Here is a tiny trained network, its code and every weight. The questions are about switching its units off for an input and a class, where a switched-off unit gives its printed mean instead of its output.

import numpy as np


def w(rows, s, z=0):
    codes = np.array(rows[::2]) - 128.0
    scale = np.full(codes.shape[1], s)
    scale[-1] = z or s
    return codes * scale


def norm(h):
    return h / np.sqrt((h * h).mean(-1, keepdims=True) + 1e-5)


def f(y):
    return y / 2 * (1 + np.tanh(0.7978845608 * (y + 0.044715 * y**3)))


def log_softmax(a):
    a = a - a.max(-1, keepdims=True)
    return a - np.log(np.exp(a).sum(-1, keepdims=True))


def net(x, mask):
    res = np.array(x, float).reshape(1, 4) / 4 @ E
    u = 0
    for l in range(2):
        y = f(norm(res) @ A[l][:, :-1].T + A[l][:, -1])
        res = res + np.where(mask[u : u + 3], y, B[l][:, -1]) @ B[l][:, :-1]
        u += 3
    return log_softmax(norm(res)[-1] @ U[:, :-1].T + U[:, -1])


A, B = {}, {}
E = w([
[81,197,73,158,1],'x0',
[180,26,38,144,175],'x1',
[118,109,161,237,138],'x2',
[252,180,85,213,236],'x3',
],0.0056)
A[0] = w([
[214,104,124,117,226,254],'L0N0',
[98,1,104,187,116,19],'L0N1',
[90,78,107,104,225,194],'L0N2',
],0.0071,0.0026)
B[0] = w([
[114,31,160,236,98,253],'L0N0',
[246,117,233,153,233,169],'L0N1',
[106,104,255,165,146,197],'L0N2',
],0.0083,0.0043)
A[1] = w([
[40,254,243,171,144,248],'L1N0',
[58,187,170,143,68,254],'L1N1',
[208,136,43,191,137,190],'L1N2',
],0.0068,0.0045)
B[1] = w([
[254,132,166,16,84,253],'L1N0',
[224,123,2,49,79,233],'L1N1',
[161,38,238,65,86,196],'L1N2',
],0.0075,0.0064)
U = w([
[218,119,156,59,98,248],'0',
[25,243,126,161,224,2],'1',
[2,203,124,167,188,2],'2',
[153,21,219,174,194,225],'3',
[78,143,43,93,102,157],'4',
[70,209,71,214,201,2],'5',
[6,89,80,107,124,52],'6',
],0.0097,0.0055)

Each question gives the input, the list of numbers given to net, and the class t.
The units are the neurons (one row each of A and B). Each row of codes is followed by its name. A weight is (code - 128) times the scale printed after its matrix; where a second scale follows, it is the last column's (A, B and U).
mask holds one flag per neuron, layer by layer. A switched-off neuron (its flag False) gives its mean, the last column of its row in B, instead of its output. The means were averaged over made-up inputs and are rounded, as every weight is.
A unit's drop is (log p(t) with every unit on - log p(t) with that unit switched off) / (log p(t) with every unit on - log p(t) with every unit switched off).
The circuit of an input: a set's keep is (log p(t) with only the set's units on - log p(t) with every unit switched off) / (log p(t) with every unit on - log p(t) with every unit switched off). Starting from all 6 units, units are removed one at a time, each time the one whose removal leaves the highest keep (on an exact tie, the one counted first), for as long as the keep stays at least 0.8.
units of the circuit, in order: the units of the circuit, biggest drop first
top k neurons: the k neurons with the biggest drops, biggest first
top k neurons in layer l: the k neurons of layer l with the biggest drops, biggest first
drop when u is switched off: that unit's drop, to one decimal
input [2,7,1,-5], class 3: top 3 neurons	(L0N1 L1N0 L1N1)
input [4,7,-7,4], class 3: top 2 neurons	(L1N1 L1N0)
input [-3,4,-7,-3], class 3: units of the circuit, in order	(L1N0 L1N1)
input [4,4,-8,-5], class 4: top 2 neurons in layer 1	(L1N0 L1N2)
input [4,3,-2,-4], class 4: top 2 neurons in layer 1	(L1N0 L1N2)
input [-3,-4,-3,7], class 3: top 2 neurons	(L0N0 L1N1)
input [5,-4,-6,-1], class 4: top neuron	(L0N2)
input [-2,7,-1,-6], class 3: top 2 neurons in layer 1	(L1N0 L1N1)
input [-2,6,-8,6], class 3: drop when L0N0 is switched off	0.1
input [4,3,1,7], class 3: drop when L0N1 is switched off	0.0
input [2,7,1,1], class 3: drop when L1N0 is switched off	0.1
